In the rows, zero is written as 128.
Each row has a class, written after it, and each block has its own classes.
[147 127 129 129 116 120 101 117 122 135 126 120 123 126 138 125 123 119
 140 127 123 135 121  99 146 151  84 111 223 148 127 125 135 132 106 117
 125 114 128 123 142 125 119 126  99 118 144 139 118 139 147 128 126 122
 123 113 138 132 137 126 115 140 109 128 107 129 118 126 123 134 131 130
 105 126 107  87 129 120 167 142 138 126 111 156 126 139 143 127 149 121
 128 129 109 115  54 139 111 126 126 137 127 109 124 162  84 113 114 120
 142 105 112 129 125 131 126 102 125 142 159 130] -> zodaf
[129 103 125 120 125 114 104 145 121 135 133 129 144 129 143 122 120 118
  95 144 117 129 137 141 143 133 122 123 199 135 128 148 133 131 112 129
 129 107 106 140 122 128  99 131 118 119 112 175 143 140 157 124 132 118
  90 121 109 135 132 144 140 126 138 123 141 132 123 107 117 114 129 132
 169 122 122 103 141 116 124 113 135 152 114 119 125 138 134 118 102 139
 126 126 124 131 116 134 117 107 136 122 123 127 132 139  89 135 135 128
 140 147 112 131 134 123 116 123 106 130 123 135] -> darog
[149 155 120 130  95 133 133  77 121 122 136 123 107 114 130 120 150 119
 176 110 153 135 119 108 153 142  81 114 112 163 132 107 134 111 120 125
 121 109 158  98 156 118 132 128 118 131 164 125 121 128  93 130 109 127
 150  98 149 136 129 124 123 151  92 137 105 128 119 142 117 140 117 172
  28 118 116 126 117 133 195 143 157 111 120 120 117 129 160 139 158 117
 129 133 104 133  64 142 135 140 128 104 122  98 115 172  75 124 109 115
 143  79 109 117 109 147 123 109 164 147 168 145] -> zodaf
[130 113 135 117 142  88  54 164 123 194 116 110 183 190 157 134  86  93
  60 180  61 129 160 135 140 192 149 149 252 162 123 165 181 160  88  53
  93  76  78 129  68 142  97 127  29 118  42 125 127 147 148 142 172 112
  99 124  72 135 147 141 149  77 149 144 157 149 121 163  68 101 103 105
  92 128  45 103 110 106  41 117 100 160  77  29 135 201 171 123  78 190
 103 109 181  93  65 161  71 138 132  81 123 134 151 136  91 120 180 229
 152 221  93 139 155 111  80 120 143 126 172 119] -> darog
[139 104 136 130 131 112 104 145 121 134 131 124 135 129 144 130 117 119
 115 146 112 127 129 116 138 145 115 129 209 141 129 142 137 135 103 115
 133 128 111 132 126 126 117 131 103 117 129 160 123 140 161 134 140 117
  89 121 119 133 144 124 126 130 135 125 128 130 123 125 123 132 132 124
 156 126 107  95 131 117 135 134 130 140 110 147 132 138 134 121 121 125
 127 127 122 118 101 128 105 119 128 148 130 131 128 144  97 121 120 115
 140 139 138 136 136 127 121 110 107 138 137 127] -> darog
[128 123 133 127 127 126 102 126 126 140 129 128 136 129 139 125 122 126
 119 131 120 131 129 112 132 134 107 131 202 121 129 138 137 134 128 125
 132 123 115 149 135 130 103 133 121 121 131 134 136 139 156 126 123 123
 122 131 132 132 121 142 114 130 128 123 126 127 127 109 124 114 128 110
 167 131 123 102 144 121 132 121 119 142 129 161 130 135 119 123 125 124
 129 130 125 129 107 129 119 118 130 131 129 118 123 133 114 114 127 131
 135 127 131 137 130 119 128 121 126 131 131 125] -> zodaf
[130 100 125 125 125 118 109 147 120 140 126 123 133 126 138 130 121 118
 115 139 121 131 125 131 149 140 129 126 216 133 127 141 129 132 111 129
 124 119 105 135 116 134 107 134 109 123 107 173 136 140 156 127 134 124
 101 125 126 128 141 127 126 131 140 118 126 133 126 119 129 121 139 135
 151 129 113 101 132 117 138 130 128 141 111 117 130 135 135 127 115 132
 126 126 128 124  88 126 115 120 127 137 135 127 129 143 100 126 130 123
 143 127 131 135 133 123 121 123 110 137 127 131] -> darog
[129 100 121 122 128 117 118 151 117 130 126 124 138 128 135 129 117 114
 107 143 111 130 127 149 148 139 140 120 181 143 129 138 122 126 113 127
 127 120 113 121 111 137 126 130 111 126 104 174 129 137 146 126 133 125
 109 121 132 124 138 127 140 127 136 127 129 131 127 127 131 124 135 153
 129 131 123 109 125 123 138 131 134 135 109  90 129 136 139 121 112 138
 132 127 124 121  98 125 117 127 130 140 131 134 131 140 102 133 127 110
 136 135 126 128 133 131 118 128 103 136 140 132] -> darog
[129 114 142 125 107 128 132 107 118 140 146 148 118 109 153 107 141 124
 159 120 147 128 127 132 143 113  97 125  95 140 137 139 145 112  90 141
 135 165 151 152 148 124  95 129 137 105 150 169 133 136 158 125 125 119
  29 131 144 138 155  98 127 152 171 135 128 121 140 127 152 154 123 128
 183 126 134 121 134 114 148 159 174 149 118 169 124 124 144 140 115 113
 134 136 113 147 119 130 118 111 122  87 152 126 100 149  68 111 108  88
 139 115 193 137 101 145 105 104 132 131  86 152] -> darog
[142 127 135 128 139 110 114 139 132 119 107 111 140 131 121 150 114 129
 111 133 122 132 128  89 120 150 120 131 189 123 127 128 133 143 141 110
 123 105 119 115 133 123 131 146 113 128 141 124 126 133 124 128 139 124
 153 118 121 132 127 151 119 123 101 125 123 134 112 117 111 120 130 130
 120 124 103 117 131 127 127 114 110 131 124 151 128 129 116 118 147 120
 124 123 132 117 129 134 120 124 134 170 117 127 139 133 140 134 122 136
 131 126 116 128 144 117 140 114 116 135 143 118] -> zodaf
[151 102 131 118 143  99  99 152 113 113 133 124 138 153 138 116 108 111
  97 169  81 128 134 142 133 162 126 127 153 188 138 145 144 140  54  83
 109 110 134 107 100 118 143  93  72 110 135 146  97 126 156 132 135 102
  57 102  78 133 161 105 166 115 135 138 134 138 103 164 107 154 114 139
  71 127 102  89 115 104 121 129 163 130  88 111 131 163 172 106 128 148
 119 120 109  94 127 124  77 142 136 144 110 147 144 149  87 140 119 112
 132 156 117 132 146 138 116  94  70 135 182 124] -> darog
[141 132 131 127 124 124 120 116 124 125 129 125 121 122 133 132 129 124
 145 114 130 131 123 107 136 141 107 127 155 142 131 123 128 128 119 119
 124 122 135 118 141 124 134 128 115 125 149 129 118 134 127 129 126 124
 135 115 139 130 135 123 120 137 112 132 111 128 122 130 123 133 125 138
  96 127 113 115 122 126 157 138 137 126 122 144 126 131 137 129 149 117
 126 131 112 122  98 133 123 128 128 144 126 116 121 152 107 122 116 117
 136 109 129 127 125 133 133 112 125 137 146 127] -> zodaf
[146 137 140 132 120 122 130 103 130 128 135 124 118 120 128 139 137 124
 173 111 154 131 122  91 135 139  86 131 129 144 137 108 137 125 100 120
 122 132 148 116 157 119 102 131 113 116 160 140 119 129 111 132 118 120
  97 112 144 134 148 116 124 139 112 125 111 126 119 144 120 153 116 142
  81 124  97 128 119 121 163 150 150 124 117 154 125 127 141 141 152 113
 124 128 113 127 102 131 120 124 117 113 134 110 119 160  89 124 109 117
 142  98 150 135 112 135 118  96 148 141 112 137] -> zodaf
[135  72 114 125 136 127 105 144 117 119 135 126 124 117 134 118 127 114
 110 144 112 125 122 166 156 123 122 123 202 154 129 146 112 130  84 148
 131 137 103 143 116 128  72 111 119 119 117 214 137 141 178 123 108 116
  57 127 114 124 130 114 152 136 153 119 128 127 129 114 150 128 133 141
 144 135 130  85 132 112 155 138 160 145 108 115 129 128 128 117 117 135
 133 131 102 123 132 104 112 121 123 155 129 114 127 137  92 133 116  87
 147 130 122 127 136 128 115 119  72 132 111 134] -> darog
[132 109 124 128 134 129 111 140 123 129 131 124 127 125 128 132 127 121
 133 133 126 130 127 132 137 129 123 133 153 144 137 129 124 130  99 128
 126 135 122 126 121 128 111 121 116 123 121 156 120 128 139 126 124 120
  95 126 127 127 144 112 135 123 135 128 122 128 127 136 132 135 127 136
 111 132 111 116 122 122 143 142 138 127 119 120 130 132 137 132 131 128
 127 128 122 120 117 117 117 128 120 136 134 125 129 142 112 129 122 118
 139 131 136 132 131 132 118 117 111 127 116 133] -> zodaf
[134 135 123 125 115 127 121 107 124 133 127 123 126 124 134 127 129 123
 139 122 130 133 127 125 143 138 122 125 143 139 128 119 133 122 131 125
 123 119 135 118 135 122 118 134 122 125 139 134 129 133 121 129 122 127
 140 124 134 130 124 131 127 135 120 131 123 130 127 126 123 123 125 142
  93 127 121 122 129 129 148 137 133 130 125 125 123 128 136 128 132 126
 127 129 123 130 106 133 129 135 129 122 128 110 119 138 104 104 126 131
 140 111 120 123 124 131 125 123 138 138 145 134] -> zodaf

A new block, with new classes.
[122 144 118 123 131 124 125 166 118 135 120 124 127 110 111 139 122 129
 116 150 142 139 125 145  93  81 117 126 137 163 156 165 130 134 153 150
 127  95  98 132  89 133 141 118 144 163 103  92 105 137 135 117 128 120
 134 117 117 126 149 107 132 130 128 135 131 146 177 156 152 121 145 134
 122 128 142 145 121 131 130 151  89 105 127 142 132 132 124 121 119 131
 117 136 128 155 119 101 109 132 115 137 135  97 131 129 100 109 108 154
 121 139 141 145 135 126 155 133 123 121 114  90] -> zer
[191 121 137 155 140 115 151 160 131  81 134 172 124  99 122 138 145 137
 104  92 103 134 106 127 131  72 150 155 176 155 138 155 164 177 127 115
 116 117 113 118 115 131 155  88 129 205 123 108  53 177 135  66 130 142
 118 134 108 156 131 136 120 127 134 157 134 150 103 108  97 137 134 119
  80 160  76 186 122 124 113 136  91 125 110 149 163 116 128 130 115 142
 110 120 108 150 125 147 123 159 171 133 162  88 100 153 136 137 120 114
 115 112 126 127 127  80 199 148  76 127  92 139] -> puru
[133 134 146 121 150 134 121 144 116 128 110 115 100 134 117 134 106 121
 161 122 143 120 162 126 114 113 135 110 109 125 144 159 121 137 136 142
 148 109 124 117  96 117 127 121 141 157 150 141 158 118 124 142 146 118
 134 119 107 185 146 115 130 151 145 147  80 125 148 160 163  99 150 142
 113 133 153 125 146  99 108 116 112 114 135 123 132 112 144 138 131 120
 130 139 122 129 106 127 131 128 143 130 113 111 118 159 111 150  84 124
 125 130 147 127 108 125 105 127 125 120  98 105] -> zer
[ 81 126 113 129 108  84 126 143 128 148 160 128 128 137 137 112 140 116
 116  76 115 100  69 117  87  23 119 116 144  97 137 180 147 128 141 109
 162 135  78 151 102 147 135 146 100 148 117 184 139 133 126 137 174  84
 106 159 130 105 154 123 144 151 138  79 156 123 110 132 151 161 197 119
 177  79 120 180 103 112 135 127  81 149 127 101 137 116 145 128 149 107
 110 141 153  64 144 127 123 116 144 138 113 123 161  90 127 148 161 175
 116 159  78 116 185 155 181  77 143 129 140 106] -> puru
[191 129 155 105 128 132 125 136 101 146 117 152 107 130 130 143 118 146
 121 142 139 120  93 113 111 107 115 105 129 140 145 174 115 144 153 146
 115 144 112 131 117 140 111 125 143 168 147  89 112 113 120 115 128 107
 130 114 144 129 140  99 108  86 126 113 122 149 156 130 162 125 139 128
 109 104 141 139 115  98 132 156 143 115 144 111 129 120 128 139 120 118
 105 132 110 161 123  67 116 144  60 148 128  93 140 123  71 121 129 101
 105 125 141 133 134 124 140 128 144 131 121 112] -> zer
[ 90 142 109 148 118 136 131 127 140 123 102 151 142 118 146 119 135 120
 134 137 130 142 157 134 124 122 106 147 119 126 120 142 137  81 127 148
 126 124 141 123 135 150 119 105 124 154 119 150 152 136 118 148 133 136
 150 140 147 113 132 107 126 129 124 143 128 118 134 155 119 136 131 136
  98 125 146 144 179 137 136 102 131 120 114 129 125 133 132 125 105 112
 148  88 132 136 121 151 112  98  95 123 128 141 152 144 148 149 137 174
 136 120 107 133 129 112 135 121 106 123 103 125] -> paz
[127 121 115 104 119 131 136 146 130  87  89  82 123 121 128 121 119 114
 123 127 154 127 195 140 142 126 121 134  99 117 137 162 130 111 147 154
 115 111 118 108  97 121 131 120 159 156 123 133 150 126 119 136 134 135
 115 138 128 140 124 130 122 144 128 162 100 135 144 148 124 130 135 133
 132 156 157  83  99 137 105 132 130 118 125 142 123 130 125 126 111 120
 146 124 135 124 114 151 134 126 135 122 126 131 114 135 147 142 128 178
 143 145 112 148  90 130 128 175 110 124 104 133] -> paz
[137 132 110 121 122 128 130 154 104 116 117 137 106 107 108 145 113 130
 116 125 142 135 124 120  87  58 138  99 131 150 142 190 119 159 148 114
 123 130  81 111  94 132 136 109 136 237 112 123 116 111 112 103 156 111
 133 127 118 130 145 103 110 124 134 127 139 144 146 155 154 121 168 126
 105 173 142 148 103 111 129 140  96 118 134 116 137 106 114 136  99 133
 108 162 139 137 105 102 112 118 130 143 120  89 107 148 130 156 125 154
 147 131 145 141 144 124 176 110 120 126 102 116] -> zer
[134 118 164 100  83  75 155 131 130 128 161 136 116 119 147 151 145 112
  74 113 120  93  47 127 141 109 167 103 143 127 143 157 132 105 136 155
 147 139  88 119  71 144 164 155 117 116 164 128  72 106 128 103 137 107
  70 120 132 144 117 137 149 131 124 138 136 119 119 100 143 113 159  74
 158 154  46 137  74 133 150 113  69 145 112 123 111 112 144 134 122 120
 106 101 148  75 127 115 155 112 174 134  86 129 151 115 120 113 151 116
 101 156 110 101 136 145 165 101 122 135 157 148] -> puru
[112 133  84 116 137 106 139 131 145  74 146 136 114 109 143 124 114 105
 111 133 138 147 145 115  96  60 138 116 137 138 151 185 136 144 134 139
 126 113  75 131  96 141 130 106 117 213 103 149 124 126 110  74 160 126
 112 154 131 132 128 136 118 128 126 146 125 120 156 157 130 131 149 124
  98 176 116 147 107 154 134 138 100 124 130 118 128 119 136 114  95 122
 133 137 146 116 115 134 118 110 141 118 119  86 122 129 134 190 123 195
 150 151 109 140 137 125 193 128 112 136 104 129] -> zer
[ 62 105  95 129 137  95 140 115 109 124  64  95 172 129 101 115 137 102
 114 108 123 150 141 137 118  83  65 115 110  83 144 131 143 151 176  77
 115 135 137 163 207 153 116 110  79 123  66 176 220 128 129 178 146 123
 164 118 109 150 127 124 102 126 106 105  80 122 138 140 108 169 109 154
 190  88 151 137 170 113 120 136 164 125 130  87 137 145 105 132 126 141
 131 126 133 141 141 133 120 119  94 132 168 111 142  86 165 139 118 155
 185  97  91 145 132 123 127 207 157 110  65 121] -> puru
[ 57 149 102 132 148 145 144 108 139 100  67 116 145 133 124 120 152 124
 117  93 145 146 156 132 134 122  85 135 106  97 119 168 126 139 149 131
 158 109 128 143 131 137  80  93 105 108 124 176 227  92 121 186 154 116
 154 136 131 155 124 147 123 158 122 139 129 101 120 147 128 129 152 137
 177  96 157 142 114 133 108 125 140 139 141 105 139 150 138 132 113 138
 155 152 145 139 146 166 154 104 132 109 125 160 129 106 153 144 136 193
 139 100 132 101 117 126  81 129 134 129  96 108] -> puru
[111 119  92 144 152 169 132 128 174  81  90 104 128  92 133 106 122 118
 108 130 147 177 182 140 144 154 120 154 114 162 118 158 134 141 148 149
 116 118 116 141 128 133 104 106 145 164  99  92 143 140 119 120 110 146
 138 121 136 139 113 141 114 105 145 152  99 112 163 153 115 145 118 136
  99 130 124 115 114 163 132 142 133  97 134 150 119 131 140 126 103 135
 146 133 119 132 138 148 144 115 104 121 144 132  88 147  69 150  89 173
 148 107 125 182 100  86 113 157 116 115 113 139] -> paz
[131 115  90 155 150 140 162 124 149  78  95 120 139 121 126 110 133 127
  98 115 115 125 165 148 141 133 115 162 122 118 124 133 156 130 146 124
 120  93 117 131 153 149 146  87 118 162  76 127 144 155 132 100 126 132
 133 132 126 149 118 144 105 134 124 131 106 195 126 142 126 179 112  87
 120 114 117 142 142 143 118 115 135  99 124 134 135 132 120 115 108 128
 156 115 123 129 150 165 129 112 127 128 159 127  88 100 167 152 106 167
 150  98 104 143 115 105 123 169 116 121  93 137] -> paz
[ 95 105 100 107 132 133 173 128 152  93 102 111 130 122 131 108 142 113
 115 124 131 147 151 126 130 149 106 140  93  86  98 170 132 106 148 146
 153 104 105 140  92 149  82 126 127 168 115 130 163 136 119 158 117 114
 134 132 146 141 118 130 127 144 133 135 122 110 131 141 139 145 149 122
 177 115 162 148  97 161 128 127 125 123 113 123 143 139 159 123 103 129
 153 116 184 102 138 147 157 103 125 130 133 162 100 126 156 128 135 190
 132 124 122 109 125 145 100 110 137 120 115 119] -> paz
[100 127 111 124 141 115 129 166 137 160 123 129 106 123 122 112 113 140
 128 164 132 125 143 124  92 143 129 121 120 145 130 140 137 154 144 126
 140 130 113 144  81 140 138 124 144 137 119 108 122 158 136 146 144 120
 126 120 128 129 129  97 128 129 120  92 115 144 148 137 148 135 141 131
 127  99 148 153 168 142 139 157  98 124 114 155 124 115 156 123 138 110
 129 136 160 179 139 110 119 131 114 145 120 113 109 129 127 139 134 144
 131 148 141 144 138 134 109 133 102 117 117 110] -> zer
[156 124 102 139 134 134 137 142 136 113 121 133 114 121 132 140 122 128
 141 141 146 130 149 121  89  70 142 119 123 124 147 169 135 144 160 118
 131 134 102 157 103 155 114 104 113 170 105 134 130 136 114 112 159 118
 127 131 129 126 128 111 117 132 133 124 144 138 140 172 131 120 135 134
 106 141 116 152 137 127 121 144  96 127 138 140 129 123 139 116 105 139
 127 158 130 131 110 115 109 127 116 137 125  85 139 119 132 169 148 168
 113 159 127 129 151 136 158 108 125 124 118 102] -> zer
[133 113 120 113 133 114 133 168 135 121 125 135 101 136 109 136 129 126
 127 145 139 125 133  99 108 103 135 116 119 121 134 173 133 146 141 134
 129 111 102 127  94 131 135 120 145 163 121 117 116 130 119 110 133 125
 119 109 133 138 152 116 146 123 135 133 128 127 149 126 154 118 159 118
 114 130 145 151 114 115 108 128  88 119 124 145 132 116 153 121 119 120
 114 128 124 136 127 114 147 136 125 118 112 106 128 154 120 137 133 157
  93 143 122 128 121  96 132  95 140 116 126 102] -> zer
